Here is a tiny trained network, its code and every weight. The questions are about switching its units off for an input and a class, where a switched-off unit gives its printed mean instead of its output.

import numpy as np


def w(rows, s, z=0):
    codes = np.array(rows[::2]) - 128.0
    scale = np.full(codes.shape[1], s)
    scale[-1] = z or s
    return codes * scale


def f(y):
    return y / 2 * (1 + np.tanh(0.7978845608 * (y + 0.044715 * y**3)))


def log_softmax(a):
    a = a - a.max(-1, keepdims=True)
    return a - np.log(np.exp(a).sum(-1, keepdims=True))


def net(x, mask):
    res = np.array(x, float).reshape(1, 3) / 4 @ E
    y = f(res @ A[0][:, :-1].T + A[0][:, -1])
    res = res + np.where(mask, y, B[0][:, -1]) @ B[0][:, :-1]
    return log_softmax(res[-1] @ U[:, :-1].T + U[:, -1])


A, B = {}, {}
E = w([
[164,165,176,177,82,76,164],'x0',
[134,111,123,77,157,9,106],'x1',
[81,211,65,162,92,100,99],'x2',
],0.013)
A[0] = w([
[54,77,90,64,166,210,90,77],'neuron 1',
[125,164,189,131,107,186,101,183],'neuron 2',
[198,61,191,92,149,157,67,219],'neuron 3',
[152,155,121,102,95,186,165,251],'neuron 4',
[148,104,180,216,83,79,180,87],'neuron 5',
[147,184,188,143,84,106,208,73],'neuron 6',
[64,70,16,76,201,183,33,133],'neuron 7',
[101,221,49,167,45,126,68,72],'neuron 8',
[138,136,120,164,106,217,187,104],'neuron 9',
[143,111,95,79,88,44,49,83],'neuron 10',
[199,33,254,82,137,179,219,69],'neuron 11',
[126,94,133,65,131,7,89,124],'neuron 12',
[114,198,62,92,87,115,140,255],'neuron 13',
[155,139,190,191,93,87,108,218],'neuron 14',
[97,145,140,187,105,201,124,86],'neuron 15',
[140,129,146,88,215,34,149,145],'neuron 16',
],0.011,0.0097)
B[0] = w([
[177,131,170,166,64,53,211,203],'neuron 1',
[67,110,155,115,147,145,131,184],'neuron 2',
[105,166,112,63,67,141,69,230],'neuron 3',
[62,128,182,155,118,204,85,215],'neuron 4',
[199,169,149,171,106,11,161,181],'neuron 5',
[164,144,126,203,85,50,214,173],'neuron 6',
[182,159,185,163,27,77,140,249],'neuron 7',
[188,97,16,42,68,148,148,229],'neuron 8',
[52,35,129,220,192,159,217,190],'neuron 9',
[89,88,85,141,157,174,221,185],'neuron 10',
[156,133,7,56,68,152,112,242],'neuron 11',
[36,65,146,181,127,174,184,221],'neuron 12',
[128,170,140,48,116,168,57,245],'neuron 13',
[144,142,207,87,44,147,121,216],'neuron 14',
[110,100,89,169,158,175,197,177],'neuron 15',
[52,61,137,161,121,200,149,208],'neuron 16',
],0.011,0.014)
U = w([
[55,94,126,172,153,192,190,127],'0',
[149,139,22,42,94,147,118,99],'1',
[168,150,212,163,74,58,162,133],'2',
[69,154,251,72,122,185,21,254],'3',
[150,150,158,134,179,92,121,97],'4',
[112,148,140,159,189,89,100,102],'5',
[142,140,131,131,179,98,112,97],'6',
[145,140,146,140,188,99,116,98],'7',
],0.014,0.0099)

Each question gives the input, the list of numbers given to net, and the class t.
The units are the neurons (one row each of A and B). Each row of codes is followed by its name. A weight is (code - 128) times the scale printed after its matrix; where a second scale follows, it is the last column's (A, B and U).
mask holds one flag per neuron, in row order. A switched-off neuron (its flag False) gives its mean, the last column of its row in B, instead of its output. The means were averaged over made-up inputs and are rounded, as every weight is.
A unit's drop is (log p(t) with every unit on - log p(t) with that unit switched off) / (log p(t) with every unit on - log p(t) with every unit switched off).
The circuit of an input: a set's keep is (log p(t) with only the set's units on - log p(t) with every unit switched off) / (log p(t) with every unit on - log p(t) with every unit switched off). Starting from the 12 units with the biggest drops (on a tie, the unit counted first), units are removed one at a time, each time the one whose removal leaves the highest keep (on an exact tie, the one counted first), for as long as the keep stays at least 0.8.
units of the circuit, in order: the units of the circuit, biggest drop first
unit that matters most: the unit with the biggest drop
k most important neurons: the k neurons with the biggest drops, biggest first
drop when u is switched off: that unit's drop, to one decimal
input [-5,0,-4], class 2: 3 most important neurons	neuron 1; neuron 7; neuron 8
input [2,-3,-6], class 1: unit that matters most	neuron 11
input [-6,3,5], class 2: 2 most important neurons	neuron 7; neuron 11
input [-7,2,-6], class 2: 2 most important neurons	neuron 7; neuron 1
input [0,4,-1], class 0: 2 most important neurons	neuron 12; neuron 13
input [-7,6,5], class 2: 3 most important neurons	neuron 7; neuron 1; neuron 9
input [3,0,-4], class 1: 4 most important neurons	neuron 11; neuron 13; neuron 7; neuron 12
input [4,4,4], class 0: 4 most important neurons	neuron 11; neuron 12; neuron 7; neuron 3
input [4,-2,-4], class 1: 2 most important neurons	neuron 11; neuron 7
input [6,7,-5], class 0: 2 most important neurons	neuron 16; neuron 12
input [5,-3,5], class 1: 3 most important neurons	neuron 8; neuron 7; neuron 1
input [7,-4,-7], class 1: 4 most important neurons	neuron 11; neuron 7; neuron 1; neuron 3
input [6,7,7], class 0: 2 most important neurons	neuron 12; neuron 11
input [7,-2,-8], class 1: units of the circuit, in order	neuron 11
input [6,6,8], class 1: 2 most important neurons	neuron 8; neuron 13
input [1,7,-6], class 0: 2 most important neurons	neuron 12; neuron 16
input [-7,-2,-4], class 2: drop when neuron 1 is switched off	0.3
input [6,4,-6], class 1: drop when neuron 1 is switched off	0.4
input [3,4,2], class 0: drop when neuron 7 is switched off	0.2
input [7,-2,-7], class 1: drop when neuron 7 is switched off	0.5
input [-5,-1,-2], class 2: unit that matters most	neuron 1
